Questions about the table below. Indices start at 1.
1) What is the entry directly below the smallest entry?
2) What is the entry in row 2 and column 1?
3) What is the entry just left of the largest entry?
4) What is the entry in row 3 and column 1?
5) What is the entry in row 1 and column 2?
6) What is the bottom-right entry?
7) What is the top-left entry?
8) What is the entry directly below the largest entry?
0,1,-7,1,-2,-2,-2,-1,-2,10,-2,1
-1,-2,6,1,-1,3,-4,0,5,1,-2,0
0,2,-4,-1,5,2,3,1,-4,40,1,0
-1,-2,6,1,-1,2,-4,0,5,1,-2,0
2,2,4,0,-2,-5,-1,-1,4,-3,-2,1
2,3,2,0,-3,-10,-5,-1,4,-1,-1,0
-2,-2,-1,0,-1,-9,9,-1,0,22,1,1
0,0,-7,0,2,15,6,1,-4,7,-1,2
-2,-2,-3,0,0,-9,10,-1,-2,29,2,1
-2,-2,-2,0,0,-9,10,-1,-2,27,2,1
-1,-2,6,1,-1,4,-4,0,5,1,-2,0
2,1,7,0,-1,3,2,-1,4,-9,-2,1
-2,-3,5,1,-2,-2,0,0,4,4,-1,1
-1,0,-5,-1,3,-4,9,0,-4,41,2,1
-2,-3,5,1,-2,-3,0,0,4,5,-1,1
1) -9
2) -1
3) -4
4) 0
5) 1
6) 1
7) 0
8) 5

236,216,61,138,125
47,35,127,192,150
236,217,239,177,159
134,125,209,142,167
Rows and columns are numbered from 1.
The entry just right of 217: 239
The entry in the top-right corner: 125
The entry at row 2, column 1 is 47
Read off the entry directly above 177.
Answer: 192
The entry just right of 61: 138
The entry at row 1, column 2 is 216

m =
-20, -15, 16, -19, 16, -17, 22, 49, 12, 51, -32
-15, -43, -25, -26, 43, 2, 6, -11, -44, 23, 24
-21, -43, -14, -31, 43, -6, 14, 12, -32, 42, 6
-20, -43, -17, -30, 44, -4, 13, 8, -35, 39, 10
-19, -10, 19, -17, 12, -18, 21, 50, 17, 50, -36
The bottom-right entry is -36
Which number is the last entry in the row that holds the smallest entry?
A: 24
Which number is the entry at the centre?
A: -6
The top-left entry -> -20
Which number is the entry just right of the centre entry?
A: 14
The bottom-left entry -> -19
Which number is the entry just left of the centre entry?
A: 43
The entry just left of 21 is -18
The maximum is 51
The third-last entry, reading row by row: 17
The top entry of the column that holds the smallest entry -> 12
The entry directly above 39 -> 42
The entry just left of 17: 50
The entry directly below the centre entry is -4
Which number is the entry directly above -6?
A: 2
The last entry in the row that holds the largest entry -> -32
The entry directly below the largest entry: 23
The entry directly above 2 is -17
Which number is the fifth-last entry, reading row by row?
A: 21
The first entry in the row that holds the smallest entry is -15
Which number is the entry directly below the smallest entry?
A: -32
The entry just left of 19 is -10
The minimum is -44
The entry directly below -21 -> -20
Which number is the fourth entry in reading order?
A: -19
The entry just left of the smallest entry is -11
The 2nd entry on the main diagonal: -43
Which number is the second entry, reading row by row?
A: -15

X =
-8, -6, 0, -6, -1, -8, 18, 44, 0, 0, 2, -26, -3
-7, 3, 0, -3, 0, -4, 4, 2, 0, 0, -1, -6, 1
-1, 5, 0, -1, 0, 2, 6, -13, 0, 0, 0, 16, -1
-3, -3, -1, -5, 0, 24, 3, 41, 0, 0, -2, -43, -2
-1, 5, 0, -1, 0, 13, 2, 1, 0, 0, 0, 11, 0
5, 5, 0, 1, 0, -3, -5, 3, 0, 0, 0, -1, 0
6, 5, 0, 2, 0, -3, -11, 8, 0, 0, 0, 9, 0
The top-left entry?
A: -8
The second smallest entry?
A: -26
The entry just left of the smallest entry?
A: -2
The last entry, reading row by row: 0
The fourth entry, reading row by row?
A: -6
The bottom-left entry?
A: 6
The last entry of the smallest entry's row: -2
The entry directly below the centre entry?
A: 2
The entry just right of -11?
A: 8
The entry just left of the largest entry is 18
The entry just right of the centre entry?
A: 41
The top entry of the column that holds the largest entry -> 44
The bottom entry of the column that holds the smallest entry?
A: 9
The second entry on the main diagonal -> 3
The entry directly below the smallest entry: 11
The entry directly above the smallest entry -> 16
The 2nd entry, reading row by row?
A: -6
The 5th-last entry, reading row by row is 0
The entry at the centre is 3
The largest entry in the last column?
A: 1
The entry just left of the centre entry?
A: 24
The second entry on the diagonal from the top-right corner is -6
The smallest entry in the last row: -11
The smallest entry -> -43
The 3rd entry on the diagonal from the top-right corner?
A: 0
The last entry of the largest entry's row is -3
